Below are the code and all the weights of a small trained network. Each question names an input and a class and asks about switching units off, where a switched-off unit gives its printed mean instead of its output.

import numpy as np


def w(rows, s, z=0):
    codes = np.array(rows[::2]) - 128.0
    scale = np.full(codes.shape[1], s)
    scale[-1] = z or s
    return codes * scale


def norm(h):
    return h / np.sqrt((h * h).mean(-1, keepdims=True) + 1e-5)


def f(y):
    return np.maximum(y, 0)


def log_softmax(a):
    a = a - a.max(-1, keepdims=True)
    return a - np.log(np.exp(a).sum(-1, keepdims=True))


def net(x, mask):
    res = np.array(x, float).reshape(1, 8) / 4 @ E
    u = 0
    for l in range(2):
        y = f(norm(res) @ A[l][:, :-1].T + A[l][:, -1])
        res = res + np.where(mask[u : u + 10], y, B[l][:, -1]) @ B[l][:, :-1]
        u += 10
    return log_softmax(norm(res)[-1] @ U[:, :-1].T + U[:, -1])


A, B = {}, {}
E = w([
[193,192,99,117],'x0',
[129,165,138,152],'x1',
[87,136,173,188],'x2',
[163,167,254,159],'x3',
[178,111,137,178],'x4',
[64,213,112,217],'x5',
[165,55,95,170],'x6',
[205,81,158,148],'x7',
],0.0042)
A[0] = w([
[209,184,165,22,167],'0.n0',
[205,107,27,255,206],'0.n1',
[68,50,49,62,79],'0.n2',
[64,178,193,118,88],'0.n3',
[207,163,55,183,186],'0.n4',
[174,76,69,90,190],'0.n5',
[46,170,107,186,254],'0.n6',
[82,105,111,157,88],'0.n7',
[154,108,244,162,157],'0.n8',
[139,115,46,215,39],'0.n9',
],0.0073,0.002)
B[0] = w([
[108,133,182,78,208],'0.n0',
[95,117,176,1,248],'0.n1',
[174,59,60,166,219],'0.n2',
[153,157,197,205,193],'0.n3',
[128,113,231,102,207],'0.n4',
[121,160,144,188,211],'0.n5',
[244,72,224,168,254],'0.n6',
[149,174,133,55,161],'0.n7',
[100,95,44,103,225],'0.n8',
[75,125,180,60,185],'0.n9',
],0.0064,0.0047)
A[1] = w([
[171,123,100,148,95],'1.n0',
[128,62,75,129,146],'1.n1',
[162,46,99,164,155],'1.n2',
[150,123,195,73,85],'1.n3',
[155,216,145,121,152],'1.n4',
[123,161,111,114,2],'1.n5',
[181,2,183,206,155],'1.n6',
[69,195,198,242,113],'1.n7',
[98,92,119,115,159],'1.n8',
[164,8,222,22,178],'1.n9',
],0.0063,0.0029)
B[1] = w([
[86,110,148,30,131],'1.n0',
[218,195,40,172,155],'1.n1',
[88,39,2,103,161],'1.n2',
[22,164,114,56,168],'1.n3',
[89,9,91,150,148],'1.n4',
[108,198,118,135,128],'1.n5',
[29,176,28,152,196],'1.n6',
[175,89,103,189,162],'1.n7',
[189,159,93,99,148],'1.n8',
[63,190,143,88,247],'1.n9',
],0.0043,0.011)
U = w([
[135,84,20,117,130],'0',
[130,145,165,83,217],'1',
[166,142,148,248,3],'2',
],0.012,0.0019)

Each question gives the input, the list of numbers given to net, and the class t.
The units are the neurons (one row each of A and B). Each row of codes is followed by its name. A weight is (code - 128) times the scale printed after its matrix; where a second scale follows, it is the last column's (A, B and U).
mask holds one flag per neuron, layer by layer. A switched-off neuron (its flag False) gives its mean, the last column of its row in B, instead of its output. The means were averaged over made-up inputs and are rounded, as every weight is.
A unit's drop is (log p(t) with every unit on - log p(t) with that unit switched off) / (log p(t) with every unit on - log p(t) with every unit switched off).
The circuit of an input: a set's keep is (log p(t) with only the set's units on - log p(t) with every unit switched off) / (log p(t) with every unit on - log p(t) with every unit switched off). Starting from the 12 units with the biggest drops (on a tie, the unit counted first), units are removed one at a time, each time the one whose removal leaves the highest keep (on an exact tie, the one counted first), for as long as the keep stays at least 0.8.
units of the circuit, in order: the units of the circuit, biggest drop first
top k neurons: the k neurons with the biggest drops, biggest first
k most important neurons of layer l: the k neurons of layer l with the biggest drops, biggest first
drop when u is switched off: that unit's drop, to one decimal
input [-3,3,-6,8,8,2,6,-4], class 0: units of the circuit, in order	(0.n8)
input [-4,-4,-4,6,7,8,1,8], class 0: units of the circuit, in order	(0.n8 1.n6)
input [-5,-4,2,6,7,-6,-4,-3], class 0: 2 most important neurons of layer 0	(0.n8 0.n1)
input [-7,8,4,6,-1,1,6,2], class 0: top 2 neurons	(0.n8 1.n6)
input [-8,-7,2,8,1,3,-5,2], class 2: units of the circuit, in order	(0.n1 0.n3 1.n7)
input [-3,8,7,6,-5,-1,-2,8], class 2: 2 most important neurons of layer 0	(0.n1 0.n3)
input [1,-6,-4,-5,0,1,5,7], class 1: 3 most important neurons of layer 0	(0.n1 0.n4 0.n9)
input [3,-8,7,6,8,0,5,-5], class 0: 2 most important neurons of layer 0	(0.n8 0.n0)
input [2,-1,8,-5,8,8,-6,7], class 1: drop when 0.n1 is switched off	0.7
input [-5,-2,5,-3,5,2,-4,-3], class 2: drop when 0.n1 is switched off	0.3
input [5,-6,4,-2,0,-2,3,8], class 1: drop when 0.n1 is switched off	0.3
input [3,-6,8,-3,-7,3,-7,-2], class 2: drop when 0.n1 is switched off	0.2
input [-8,-5,-1,5,2,6,8,5], class 0: 2 most important neurons of layer 1	(1.n6 1.n2)
